Below is a small trained network, with its code and all its weights. Each question gives an input and a class and asks what happens when units are switched off, that is, made to give their printed mean instead of their output.

import numpy as np


def w(rows, s, z=0):
    codes = np.array(rows[::2]) - 128.0
    scale = np.full(codes.shape[1], s)
    scale[-1] = z or s
    return codes * scale


def f(y):
    return y / 2 * (1 + np.tanh(0.7978845608 * (y + 0.044715 * y**3)))


def log_softmax(a):
    a = a - a.max(-1, keepdims=True)
    return a - np.log(np.exp(a).sum(-1, keepdims=True))


def net(x, mask):
    res = np.array(x, float).reshape(1, 7) / 4 @ E
    y = f(res @ A[0][:, :-1].T + A[0][:, -1])
    res = res + np.where(mask, y, B[0][:, -1]) @ B[0][:, :-1]
    return log_softmax(res[-1] @ U[:, :-1].T + U[:, -1])


A, B = {}, {}
E = w([
[127,128,129],'x0',
[117,227,219],'x1',
[127,124,128],'x2',
[126,129,126],'x3',
[127,127,129],'x4',
[57,192,37],'x5',
[1,81,171],'x6',
],0.006)
A[0] = w([
[166,75,122,73],'N1',
[90,184,83,154],'N2',
[114,115,74,78],'N3',
[160,193,164,85],'N4',
[52,88,172,93],'N5',
[171,169,81,80],'N6',
[68,95,171,79],'N7',
[85,60,60,88],'N8',
[94,178,67,135],'N9',
[113,88,89,82],'N10',
[80,81,164,67],'N11',
[62,103,129,111],'N12',
[152,57,202,98],'N13',
[122,113,75,201],'N14',
[88,172,174,69],'N15',
[202,171,92,69],'N16',
[186,153,166,129],'N17',
[173,102,150,71],'N18',
[23,110,150,92],'N19',
[111,96,96,108],'N20',
[87,172,70,131],'N21',
[195,163,99,78],'N22',
[125,146,138,253],'N23',
[76,170,78,71],'N24',
[144,107,105,149],'N25',
[84,147,255,98],'N26',
[173,60,182,158],'N27',
[55,168,75,90],'N28',
[96,192,45,66],'N29',
[171,97,217,162],'N30',
[140,224,169,144],'N31',
[182,162,98,63],'N32',
[199,20,75,157],'N33',
[200,147,114,58],'N34',
[140,158,94,62],'N35',
[205,106,157,43],'N36',
[64,108,118,71],'N37',
[179,166,88,90],'N38',
[80,197,220,98],'N39',
[86,170,72,127],'N40',
[148,53,62,85],'N41',
[208,158,102,73],'N42',
[95,75,72,162],'N43',
],0.01,0.006)
B[0] = w([
[90,122,160,126],'N1',
[144,178,172,184],'N2',
[98,120,156,125],'N3',
[49,96,115,155],'N4',
[198,65,90,179],'N5',
[149,72,140,143],'N6',
[174,60,117,154],'N7',
[56,112,111,178],'N8',
[146,169,197,176],'N9',
[82,106,136,130],'N10',
[144,74,136,144],'N11',
[166,95,111,161],'N12',
[139,140,241,180],'N13',
[153,171,98,206],'N14',
[76,70,111,134],'N15',
[171,31,99,158],'N16',
[110,139,119,173],'N17',
[114,112,182,122],'N18',
[213,69,75,188],'N19',
[96,119,127,136],'N20',
[151,164,202,171],'N21',
[151,51,107,150],'N22',
[201,192,45,254],'N23',
[125,111,211,140],'N24',
[123,145,124,150],'N25',
[104,138,121,203],'N26',
[157,192,229,209],'N27',
[154,128,188,162],'N28',
[99,147,250,159],'N29',
[143,197,177,223],'N30',
[25,127,72,211],'N31',
[136,59,124,134],'N32',
[70,173,86,237],'N33',
[148,60,136,137],'N34',
[114,96,164,113],'N35',
[132,107,189,134],'N36',
[136,74,132,137],'N37',
[153,69,126,148],'N38',
[39,104,94,194],'N39',
[151,158,195,167],'N40',
[21,109,140,164],'N41',
[165,53,107,156],'N42',
[103,151,98,201],'N43',
],0.017,0.0047)
U = w([
[128,104,197,107],'0',
[147,8,138,116],'1',
[134,132,114,198],'2',
[71,103,116,104],'3',
[134,124,125,189],'4',
[140,133,111,164],'5',
[137,124,118,163],'6',
[139,100,124,2],'7',
],0.014,0.0099)

Each question gives the input, the list of numbers given to net, and the class t.
The units are the neurons (one row each of A and B). Each row of codes is followed by its name. A weight is (code - 128) times the scale printed after its matrix; where a second scale follows, it is the last column's (A, B and U).
mask holds one flag per neuron, in row order. A switched-off neuron (its flag False) gives its mean, the last column of its row in B, instead of its output. The means were averaged over made-up inputs and are rounded, as every weight is.
A unit's drop is (log p(t) with every unit on - log p(t) with that unit switched off) / (log p(t) with every unit on - log p(t) with every unit switched off).
The circuit of an input: a set's keep is (log p(t) with only the set's units on - log p(t) with every unit switched off) / (log p(t) with every unit on - log p(t) with every unit switched off). Starting from the 12 units with the biggest drops (on a tie, the unit counted first), units are removed one at a time, each time the one whose removal leaves the highest keep (on an exact tie, the one counted first), for as long as the keep stays at least 0.8.
circuit, biggest first: the units of the circuit, biggest drop first
unit that matters most: the unit with the biggest drop
top k neurons: the k neurons with the biggest drops, biggest first
drop when u is switched off: that unit's drop, to one decimal
input [-6,-6,-1,2,-6,-5,-1], class 3: circuit, biggest first	(N33; N41)
input [-1,-5,3,3,4,8,-7], class 0: unit that matters most	N29
input [4,8,-4,-8,4,2,2], class 3: circuit, biggest first	(N39; N31)
input [-4,8,0,-8,2,2,-5], class 3: circuit, biggest first	(N31; N4)
input [1,-8,-4,5,1,5,-3], class 3: top 2 neurons	(N41; N8)
input [4,8,3,1,1,-1,1], class 3: circuit, biggest first	(N39; N31)
input [-1,7,-6,-6,6,-1,-5], class 3: circuit, biggest first	(N31; N4)
input [8,-8,-6,-7,5,0,-8], class 1: top 2 neurons	(N16; N42)
input [-2,-8,-3,6,-8,-8,-4], class 0: top 2 neurons	(N27; N13)
input [-6,-5,-7,1,3,-4,-7], class 1: drop when N42 is switched off	0.3
input [2,4,7,3,-6,7,-3], class 0: drop when N29 is switched off	0.3
input [-1,-3,5,2,0,-8,0], class 0: drop when N27 is switched off	0.2
input [-1,-7,0,6,6,5,1], class 3: drop when N10 is switched off	0.1
input [5,-2,-1,0,0,4,-6], class 1: unit that matters most	N16
input [-3,-7,-8,-1,-5,-7,-8], class 1: top 2 neurons	(N42; N16)
